Each row has a hidden trait or not; one of two labels after the row says which. A new part has a new trait and new labels.
In the rows, 100 means zero.
[122 127 108 105  86  91  91 142  87  70 100  95 118  86 117  88  90] => bc
[147 154 119 113  91 125  87 159 118  86  91 115  94  99 117  65 106] => bc
[142 117 110 105  95 108  96 130 111  84  98 112  91 104 105  71  97] => bc
[ 68 100  99  92  70  74  94 123  36  44 118  80 141  83 108 111  81] => nj
[ 88 109  97  95  88  82  99 116  62  47 111  86 125  81 103 101  83] => nj
[ 87  95  99  94  81  76  98 126  62  45 113  87 129  88 106  97  80] => nj
[101 127 109 110  62 101  83 171  62  38 110  73 123  91 115  88  91] => bc
[113 122 109 102  91  94  96 140  80  82  99  95 123  85 114  95  89] => bc
[ 49  74  87  83  77  57 102  96  29  44 127  68 143  81 100 122  69] => nj
[ 68  79  89  81  91  62 107  91  46  47 116  85 133  82 101 110  91] => nj
[149 145 115 110 102 124  88 150 120  81  92 111  93  99 114  70 106] => bc
[ 72  94 103  96  75  87  96 131  56  44 114  80 127  91 103  94  84] => nj
[122 115 104 104  91  96  93 138  86  66  99 100 114  95 115  84  91] => bc
[135 142 113 114  82 107  84 155  99  63  97  99 111  93 113  80 102] => bc
[ 87  99  99  94  75  88  96 123  67  50 114  81 117  92 106  93  86] => nj
[ 83 103  97  91  83  79  99 119  54  58 109  82 137  78 109 106  80] => nj
[121 132 111 108  91 108  89 152  90  69  96 103  99  97 112  82  97] => bc
[103  92  95  89  97  82 106 112  83  74 105 103 112  94 102 100  86] => nj
[105 132 102  98  84  88  93 129  68  38 103  94 121  83 115 107  89] => bc
[148 151 113 111  95 112  85 191 103  60  78 104 121  82 124  90 102] => bc
[131 179 126 125  61 139  68 200  88  68  90  90 110  87 128  70 118] => bc
[164 153 122 107 102 141  89 136 150 125  83 144  63 109 104  49 121] => bc
[120 126 107 106  90  99  91 158  84  60 102 101 121  88 117  88  88] => bc
[100 114 100  98  83  86  94 136  69  56 107  81 144  84 113  97  86] => nj
[126 140 117 111  94 121  85 152 119  92  92 115  91  99 112  70 106] => bc
[126 121 103 103  92  96  95 153  99  59 103  96 118  88 116  83  91] => bc
[127 129 103 104  98  94  96 160  99  71  96 107 106  90 113  81  93] => bc
[ 95 115 102  99  70  83  94 136  52  41 108  71 134  76 112 107  86] => nj
[118 134 109 113  76 106  86 171  83  61 103  84 116  88 119  86  96] => bc
[128 131 113 111  85 118  88 157 112  71  95 105 101 102 114  73 101] => bc
[143 154 123 112  83 142  79 155 114  87  88 112  87  99 118  66 113] => bc
[112 113 104 100  88  92 100 128  84  66 106  95 118  92 112  91  88] => bc
[ 55  73  84  79  81  53 110 101  33  23 126  67 155  75 104 131  68] => nj
[121 131 111 111  88 106  87 161  86  61  98  91 116  88 116  84  98] => bc
[154 159 127 113  88 146  78 150 142 112  75 133  77 103 113  59 122] => bc
[144 160 120 113  86 135  80 170 118  84  88 115  95  92 120  72 112] => bc
[120 138 113 112  80  99  85 168  79  57  99  94 123  89 119  85  94] => bc
[125 134 110 108  89 102  89 164  94  74  98  98 117  83 117  90  97] => bc
[120 133 111 112  75 110  85 180  86  62  98  92 111  91 115  85  99] => bc
[113 133 100  96 109  72  96 133  81  52  92 102 153  67 122 111  84] => nj
[127  91 101  95 105  89 103 116 105  87 102 110  96 102 101  81  91] => bc
[105  94  95  93  93  80 102 136  82  63 107  99 112  94 104  94  84] => nj
[121 117 108 108  68 111  89 167  77  65 106  87 109 110 109  72  99] => bc
[131 130 109 110  80 113  84 151  97  67 100  94 104  94 122  83  97] => bc
[131 142 114 114  80 115  81 170  96  74  98  97  95  94 119  85 105] => bc
[ 77  99  97  93  76  81  93 114  50  46 115  77 139  79 111 103  84] => nj

New part:
[108 107 110  83 115 107 103  94  90 120 127  87 118 109 111 100  98  79
  78 116  82 117 103  86  90  96 103 126  99  99  89 109 134 110 105 110
  81 117 105 105  67  85  89  93  97  93  89  96 108 108  99 110 108 133
 108 102 109  97  85 104  98 114 111  96  95 113 117  67  93  79  86  99
 120  98  52  95] => jz
[123  87 105  86  82 103  95  79  96  96  95  98 109  94  90 115  96  75
  84  93 105 101 109 112 131  85 102 116 129 124  95 108 103 106 116  85
 104  96  79  91  90 101  99  75  85  76 112 105  95  83 107 103  98 116
  98  92  79  97  94 108 107 121 112 123  79 102  88  80 101 101 111  74
  95 112 128  71] => jz
[128  91 119  92 107 135  79  66  91  84 112 101 120  86  90  71 103  41
  73 133  91 108 122 109 114  43  94  83 129  82  88  89 131 124 116  49
  86 116 100  91  14  97  99  78  85  66 134 100 108  54  95 103 115 127
 113  76 139  83 106 111 106 113 114 103  72 118 114  50  86  80 113  52
 100 157  83  82] => jz
[101  85  96 115  75 100  81  88 105  60  75  90  87  84  76  97 102  80
  99  91 131  69 112 115 143  75  96  56 123 104 110  83  75 101  99  67
 110  83  67  83  77 117 106  92  88  81 133 107  91  71 102  81  84  72
  91  82  82  92 122 110 106  95 108 120  73  99  85 117 103 114 123  65
  67 139 194  81] => jz
[ 91  86  91 107  68  81  97  99 107  90  69  97  89  93  95 112 101 100
 101  75 126  72  95 120 123  99  97  90 113 116 110  96  74  91 100  89
 112  81  63  89 121 111 100  92 108  94 110 112  79  90 111  77  87  89
  89  96  71 107 103 104 102 105 128 123  79  94  74 119 111 122 108  89
  82  95 182  81] => dd
[ 97 103  96 120  82  90  86 112  99  67  99  59  94  88 111  86 113  80
 116 106 127  73  98 118  92  86  90  52  97  78 117  85  89 115  78  74
  81  94  84  92  55 109  93 101  98  91 126 115  91  97 109  75 106  88
  89  90  94 103 116 111  99  87 108  94  65 112 102 110  70  98  97  78
  75 123 197 106] => jz
[ 82  91  83  83  87  84 114 101  97 106 101 133  95 105  97 145  83 132
  95  59  92  99  96  87 160 124 106 189 111 131  85 129  80  56 126 146
 124  97  89 106 186  88 102 108 117 105  74 116 100 102  93 115  83  73
  98 128  52 105  73  91  97 127  83 130 126  75  72 109 173 136 100 126
 111  64  84  67] => dd
[102 113 114 104 102  94  93  99  92 116 111  79 115 109 114  94 108  67
  90 116 107  97 100 108  51  88  93  83  94  82 105 105 125 135  81  99
  57 110  95 105  50  86  72  92 100  85  98 100  98 115 108  96 114 143
  99  91 110 105 100 117 101 105 132  86  71 112 133  78  59  65  71  96
 104 116 134 105] => jz
[111  83 112  80  98 117  85  66  97 100  93 115 113 100  73 109  88  60
  60 102  98 108 119 101 155  61 105 109 139 123  88 101 122 104 130  85
 105 102  77  86  82  95  99  80  79  71 112  92 105  78  96 118  93 114
 109  86  95  78  97 110 111 124 125 127  77 103  97  67 128  96 117  73
 109 132  80  62] => dd
[104  81 108  99  88  93 109  96 106 127 102 116 100 110  93 117  95 107
  89  82 100  87 102 104 106 113 105 126 100 119  95 109 104  81 109 106
  95  94  81  97 139  91  91 106 108 100  80 104  94 122  98  92  80 105
  98 103  78 104  91 101  97 106 114 121  96  93  85 101 131 101  89 111
 114  89 118  81] => dd
[ 86  66  92 112  65  77  93 109 116  82  77  95  79  87  85 110 104 109
 109  81 128  71 106 124 126 105 101  63 112 110 107  87  65  87  96  88
 110  79  62  87 129 121 103 110  91  99 119 102  84 104 104  76  81  69
  93  89  71 106 115 101 103  93 105 122  79  96  67 137 105 121 106  90
  71 120 200  92] => dd
[115 114 104  81 117 109 106  94  89 121 116 101 122 109 120  99  97  86
  83 111  78 122  95  89  79  98  98 143  97 100  93 114 129 114 108 116
  92 116 118 109  83  85  91  82 105  94  87 100 105  96 103 116 117 133
 107 107 115 101  79  99 100 121 102  96 107 106 117  63  87  86  91 104
 122  76  37  92] => jz
[103  73 106  86  91  99 115  88 103 127 108 121 101 109  86 124  89 111
  79  81  88 100 107  92 136 115 113 150 112 131  82 111 108  68 124 109
 113  98  85  96 151  92 102 104 103 100  78 101 100 114  92 100  76 103
 103 106  73  99  83  95  97 115 104 128 108  94  74  96 154 113  98 110
 120  84  80  71] => dd
